Below is a small trained network, with its code and all its weights. Each question gives an input and a class and asks what happens when units are switched off, that is, made to give their printed mean instead of their output.

import numpy as np


def w(rows, s, z=0):
    codes = np.array(rows[::2]) - 128.0
    scale = np.full(codes.shape[1], s)
    scale[-1] = z or s
    return codes * scale


def norm(h):
    return h / np.sqrt((h * h).mean(-1, keepdims=True) + 1e-5)


def f(y):
    return y / 2 * (1 + np.tanh(0.7978845608 * (y + 0.044715 * y**3)))


def log_softmax(a):
    a = a - a.max(-1, keepdims=True)
    return a - np.log(np.exp(a).sum(-1, keepdims=True))


def net(x, mask):
    res = np.array(x, float).reshape(1, 2) / 4 @ E
    u = 0
    for l in range(2):
        y = f(norm(res) @ A[l][:, :-1].T + A[l][:, -1])
        res = res + np.where(mask[u : u + 15], y, B[l][:, -1]) @ B[l][:, :-1]
        u += 15
    return log_softmax(norm(res)[-1] @ U[:, :-1].T + U[:, -1])


A, B = {}, {}
E = w([
[251,138,193,117,136],'x0',
[183,87,91,172,170],'x1',
],0.012)
A[0] = w([
[82,164,55,54,48,133],'0.n0',
[68,111,96,84,20,61],'0.n1',
[73,193,64,153,67,182],'0.n2',
[93,181,140,51,32,134],'0.n3',
[134,71,100,93,213,178],'0.n4',
[63,38,147,148,105,147],'0.n5',
[154,170,66,113,130,152],'0.n6',
[99,141,118,126,83,13],'0.n7',
[153,121,104,144,90,58],'0.n8',
[109,128,133,76,177,3],'0.n9',
[181,70,189,160,104,137],'0.n10',
[186,119,170,83,136,89],'0.n11',
[69,254,229,173,69,100],'0.n12',
[70,184,197,7,91,123],'0.n13',
[216,133,117,19,60,15],'0.n14',
],0.0089,0.0044)
B[0] = w([
[176,145,88,101,77,227],'0.n0',
[169,188,35,101,39,201],'0.n1',
[177,109,158,99,141,242],'0.n2',
[192,36,97,112,254,229],'0.n3',
[48,58,166,160,114,197],'0.n4',
[171,167,181,66,66,189],'0.n5',
[84,66,164,124,65,144],'0.n6',
[178,215,36,46,186,121],'0.n7',
[149,101,75,95,58,110],'0.n8',
[174,144,118,78,199,100],'0.n9',
[26,110,144,159,102,201],'0.n10',
[43,140,53,178,84,184],'0.n11',
[142,57,199,120,231,221],'0.n12',
[200,59,186,182,209,254],'0.n13',
[94,245,75,140,29,169],'0.n14',
],0.0067,0.0053)
A[1] = w([
[77,174,161,83,117,154],'1.n0',
[154,122,226,219,102,143],'1.n1',
[103,149,64,60,117,64],'1.n2',
[205,243,114,120,89,252],'1.n3',
[189,48,104,100,250,157],'1.n4',
[80,165,191,167,145,249],'1.n5',
[135,96,68,180,112,63],'1.n6',
[172,214,200,142,98,81],'1.n7',
[108,95,90,143,135,38],'1.n8',
[73,100,75,106,184,137],'1.n9',
[132,152,172,94,188,143],'1.n10',
[142,36,193,125,135,142],'1.n11',
[191,158,116,112,80,125],'1.n12',
[58,177,127,169,85,109],'1.n13',
[91,119,71,87,105,205],'1.n14',
],0.012,0.0041)
B[1] = w([
[180,73,141,74,143,133],'1.n0',
[188,205,68,47,83,230],'1.n1',
[160,149,128,89,41,155],'1.n2',
[95,129,122,2,42,172],'1.n3',
[179,50,212,149,147,246],'1.n4',
[38,42,106,57,106,170],'1.n5',
[185,98,163,211,118,156],'1.n6',
[182,181,117,39,18,158],'1.n7',
[190,172,66,109,136,136],'1.n8',
[220,143,111,84,100,159],'1.n9',
[139,29,103,103,44,149],'1.n10',
[98,122,215,123,188,218],'1.n11',
[36,156,107,78,106,146],'1.n12',
[110,119,229,59,232,150],'1.n13',
[158,186,151,73,108,169],'1.n14',
],0.0077,0.011)
U = w([
[237,4,203,162,145,240],'0',
[187,159,63,17,24,253],'1',
[68,50,226,18,163,147],'2',
[4,153,114,254,130,3],'3',
[81,216,35,205,232,3],'4',
[42,201,24,166,131,3],'5',
[38,190,63,193,213,3],'6',
],0.0083,0.0047)

Each question gives the input, the list of numbers given to net, and the class t.
The units are the neurons (one row each of A and B). Each row of codes is followed by its name. A weight is (code - 128) times the scale printed after its matrix; where a second scale follows, it is the last column's (A, B and U).
mask holds one flag per neuron, layer by layer. A switched-off neuron (its flag False) gives its mean, the last column of its row in B, instead of its output. The means were averaged over made-up inputs and are rounded, as every weight is.
A unit's drop is (log p(t) with every unit on - log p(t) with that unit switched off) / (log p(t) with every unit on - log p(t) with every unit switched off).
The circuit of an input: a set's keep is (log p(t) with only the set's units on - log p(t) with every unit switched off) / (log p(t) with every unit on - log p(t) with every unit switched off). Starting from the 12 units with the biggest drops (on a tie, the unit counted first), units are removed one at a time, each time the one whose removal leaves the highest keep (on an exact tie, the one counted first), for as long as the keep stays at least 0.8.
circuit, biggest first: the units of the circuit, biggest drop first
top k neurons: the k neurons with the biggest drops, biggest first
k most important neurons of layer l: the k neurons of layer l with the biggest drops, biggest first
drop of u: that unit's drop, to one decimal
input [-5,-8], class 0: top 2 neurons => [0.n13; 0.n3]
input [-7,-5], class 1: circuit, biggest first => [0.n1; 1.n11]
input [4,-7], class 0: circuit, biggest first => [0.n3; 0.n13]
input [3,3], class 2: top 4 neurons => [0.n10; 1.n13; 0.n3; 0.n0]
input [-3,-4], class 0: top 2 neurons => [0.n3; 0.n13]
input [1,2], class 2: 2 most important neurons of layer 1 => [1.n4; 1.n13]
input [1,3], class 2: top 2 neurons => [0.n3; 0.n10]
input [3,0], class 2: 2 most important neurons of layer 0 => [0.n11; 0.n10]
input [-1,3], class 2: most important neuron of layer 0 => [0.n4]
input [-1,2], class 2: top 2 neurons => [0.n3; 0.n13]
input [-5,-5], class 0: 4 most important neurons of layer 0 => [0.n3; 0.n13; 0.n12; 0.n14]
input [-5,-2], class 1: 2 most important neurons of layer 0 => [0.n1; 0.n0]
input [2,1], class 2: drop of 1.n13 => 1.1
input [1,1], class 2: top neuron => [1.n13]
